Look-ups in named tables: a row name and a column name give one cell, copied from the table.

Table tobivig
	gegofa	suku	mup	vometes
vosunab	65.620	23.088	59.951	69.577
sugal	72.298	66.049	70.735	64.579
pavob	74.201	76.844	79.546	64.429
til	66.525	37.585	70.765	70.427
kame	63.046	31.105	65.148	71.967

vosunab, suku -> 23.088
pavob, mup -> 79.546
til, mup -> 70.765
vosunab, gegofa -> 65.620
pavob, vometes -> 64.429
pavob, gegofa -> 74.201
pavob, suku -> 76.844
sugal, gegofa -> 72.298
kame, gegofa -> 63.046
til, vometes -> 70.427
til, gegofa -> 66.525
vosunab, mup -> 59.951
kame, mup -> 65.148
Row with the largest gegofa: pavob

rateg =
,fof,kag,sut,rik,fodusu,depo,gikagok,sufadi
ful,-2.6,1.7,-0.4,-1.8,-1.7,-0.5,-2.6,0.3
padomov,2.1,-2.2,2.1,-2.5,0.2,-3.0,-4.0,-2.5
pem,2.7,-2.0,0.7,2.6,2.4,2.1,4.6,-8.2
sumason,0.2,-0.4,0.4,-1.1,-0.2,-0.5,-1.3,-0.2
gav,-2.7,1.4,0.1,-2.6,-2.1,-1.6,-4.2,-0.6
lelo,2.3,-2.0,0.9,-0.4,1.0,-0.5,-0.2,-0.3
laput,5.2,-3.6,0.8,2.1,3.1,1.6,4.3,0.7
mevonup,2.2,-1.9,0.7,-0.1,1.1,-0.2,0.2,-0.2

fof of laput is 5.2
sut of ful is -0.4
kag of laput is -3.6
fof of padomov is 2.1
kag of padomov is -2.2
kag of sumason is -0.4
depo of mevonup is -0.2
fodusu of mevonup is 1.1
kag of ful is 1.7
kag of pem is -2.0
sufadi of sumason is -0.2
sut of pem is 0.7
sut of mevonup is 0.7
fof of gav is -2.7
rik of padomov is -2.5
kag of mevonup is -1.9
gikagok of sumason is -1.3
depo of sumason is -0.5
depo of pem is 2.1

bepa =
	nud	gimo	ret	lelibuz
beno	21	-118	54	-699
veg	257	-435	664	346
sudatag	-31	-232	-173	-261

What is the ret of sudatag in bepa? -173
What is the gimo of sudatag in bepa? -232
What is the ret of beno in bepa? 54
What is the lelibuz of sudatag in bepa? -261
What is the lelibuz of beno in bepa? -699
What is the nud of veg in bepa? 257
What is the lelibuz of veg in bepa? 346
What is the gimo of veg in bepa? -435
What is the nud of beno in bepa? 21
What is the nud of sudatag in bepa? -31
What is the ret of veg in bepa? 664
What is the gimo of beno in bepa? -118
Row with the largest lelibuz: veg

Table vofi
        voposoz  famor  fil  sigesu
vopa         52     53   57      63
pil          80     58   50      37
sigo         97     18   46      83
kebupu       89     57   46      34
zerene       55     55   55      55
rut          31     51   71      81

What is the sigesu of sigo in vofi? 83
What is the famor of pil in vofi? 58
What is the fil of sigo in vofi? 46
What is the voposoz of zerene in vofi? 55
What is the fil of zerene in vofi? 55
What is the sigesu of rut in vofi? 81
What is the voposoz of kebupu in vofi? 89
What is the famor of kebupu in vofi? 57
What is the voposoz of sigo in vofi? 97
What is the famor of vopa in vofi? 53
What is the sigesu of pil in vofi? 37
What is the sigesu of zerene in vofi? 55
Row with the largest famor: pil

sevof
|  | zova | dag | pif | keneno | ririvi | gizuro | kalufe |
|---|---|---|---|---|---|---|---|
| kogopel | 167 | 117 | 58 | 164 | 87 | 190 | 95 |
| riz | 149 | 122 | 147 | 170 | 205 | 113 | 105 |
| lugar | 123 | 141 | 208 | 129 | 190 | 100 | 175 |
| kenik | 137 | 123 | 175 | 157 | 219 | 89 | 128 |
| bol | 123 | 173 | 184 | 129 | 137 | 132 | 166 |
| mitib | 157 | 155 | 92 | 141 | 105 | 185 | 109 |
| mot | 162 | 124 | 76 | 166 | 115 | 182 | 98 |
| teme | 136 | 138 | 194 | 159 | 229 | 104 | 131 |

What is the pif of bol in sevof? 184
What is the ririvi of teme in sevof? 229
What is the gizuro of riz in sevof? 113
What is the ririvi of riz in sevof? 205
What is the zova of riz in sevof? 149
What is the keneno of bol in sevof? 129
What is the dag of kenik in sevof? 123
What is the keneno of mot in sevof? 166
What is the ririvi of lugar in sevof? 190
What is the ririvi of bol in sevof? 137
What is the kalufe of lugar in sevof? 175
What is the kalufe of kogopel in sevof? 95
What is the pif of teme in sevof? 194
What is the zova of mot in sevof? 162

Table vis
|  | ladoz | sapez | sadeko | fumi | meluv | sifonog | ribok | banad | tilufe |
|---|---|---|---|---|---|---|---|---|---|
| geriv | 832 | 373 | 860 | 827 | 437 | 751 | 600 | 703 | 710 |
| febava | 217 | 752 | 391 | 270 | 220 | 700 | 640 | 578 | 523 |
| zev | 402 | 544 | 721 | 676 | 356 | 326 | 381 | 275 | 675 |
| paz | 405 | 352 | 454 | 686 | 363 | 381 | 917 | 775 | 530 |
| gitovi | 499 | 329 | 488 | 842 | 546 | 516 | 818 | 609 | 671 |
| duse | 423 | 303 | 569 | 732 | 617 | 590 | 856 | 306 | 535 |
| gedo | 288 | 781 | 303 | 284 | 678 | 366 | 652 | 413 | 518 |
| zuzuk | 863 | 686 | 683 | 327 | 886 | 465 | 783 | 733 | 577 |

What is the tilufe of zev in vis? 675
What is the sifonog of gedo in vis? 366
What is the sifonog of gitovi in vis? 516
What is the sifonog of duse in vis? 590
What is the sadeko of febava in vis? 391
What is the ribok of zev in vis? 381
What is the banad of paz in vis? 775
What is the fumi of gitovi in vis? 842
What is the ladoz of zev in vis? 402
What is the fumi of zev in vis? 676
What is the fumi of duse in vis? 732
What is the sadeko of gitovi in vis? 488
What is the ladoz of duse in vis? 423
What is the ladoz of gitovi in vis? 499
What is the ladoz of gedo in vis? 288
What is the meluv of zev in vis? 356
What is the tilufe of duse in vis? 535
What is the ribok of geriv in vis? 600
Which row has the largest ribok? paz

Table lopudon
|  | lusumom | deziri | kek |
|---|---|---|---|
| vige | 525 | 559 | 317 |
| suga | 146 | 241 | 794 |
| tur | 382 | 311 | 310 |
| losib | 495 | 642 | 110 |
| dunegiz | 404 | 362 | 149 |
| dide | 620 | 595 | 371 |
| sar | 578 | 286 | 650 |
| vuluti | 236 | 277 | 728 |

kek of suga = 794
deziri of sar = 286
lusumom of dide = 620
deziri of dunegiz = 362
lusumom of vuluti = 236
lusumom of vige = 525
kek of sar = 650
deziri of losib = 642
deziri of suga = 241

nafub:
fields: pamuna, tam
boz: [-4.9, -3.8]
dazu: [-3.7, -7.5]
fuf: [-9.1, -5.5]
por: [-5.5, 0.2]
mazok: [-3.8, -9.5]
dupuzit: [-0.4, 7.1]
vuf: [-8.1, -4.9]
solubit: [-9.5, -8.7]

tam of boz = -3.8
pamuna of mazok = -3.8
tam of mazok = -9.5
pamuna of dupuzit = -0.4
tam of dazu = -7.5
tam of por = 0.2
tam of vuf = -4.9
pamuna of por = -5.5
Which row has the largest tam? dupuzit

Table megifu
	fes	gug	periti	dekefek
tokur	214	150	225	144
mazom	106	64	187	146
fodurut	114	115	195	198
dogi	30	53	159	104
sev	95	133	209	170

periti of fodurut is 195
gug of fodurut is 115
periti of mazom is 187
gug of mazom is 64
dekefek of sev is 170
gug of tokur is 150
Which row has the largest dekefek? fodurut

Table dufadi
         fizit  givur
loz       -620   -807
pepelom   -364    356
gos        695   -348

What is the givur of pepelom in dufadi?
356
What is the fizit of pepelom in dufadi?
-364
What is the fizit of gos in dufadi?
695
What is the givur of loz in dufadi?
-807
What is the fizit of loz in dufadi?
-620
What is the givur of gos in dufadi?
-348

pasagob:
,gopib,san,zada
kirem,-6.47,2.93,-4.19
gos,6.33,-5.58,2.56
zinut,-4.99,4.85,-4.65
zesom,2.93,-7.40,4.15
genot,0.66,-3.30,-2.72
dorenas,-0.90,-0.79,-1.06

zada of gos = 2.56
zada of kirem = -4.19
zada of zinut = -4.65
gopib of zesom = 2.93
gopib of kirem = -6.47
zada of genot = -2.72
gopib of gos = 6.33
san of genot = -3.30
gopib of dorenas = -0.90
gopib of genot = 0.66
san of dorenas = -0.79
gopib of zinut = -4.99
san of kirem = 2.93
zada of zesom = 4.15
san of zinut = 4.85
Row with the largest san: zinut

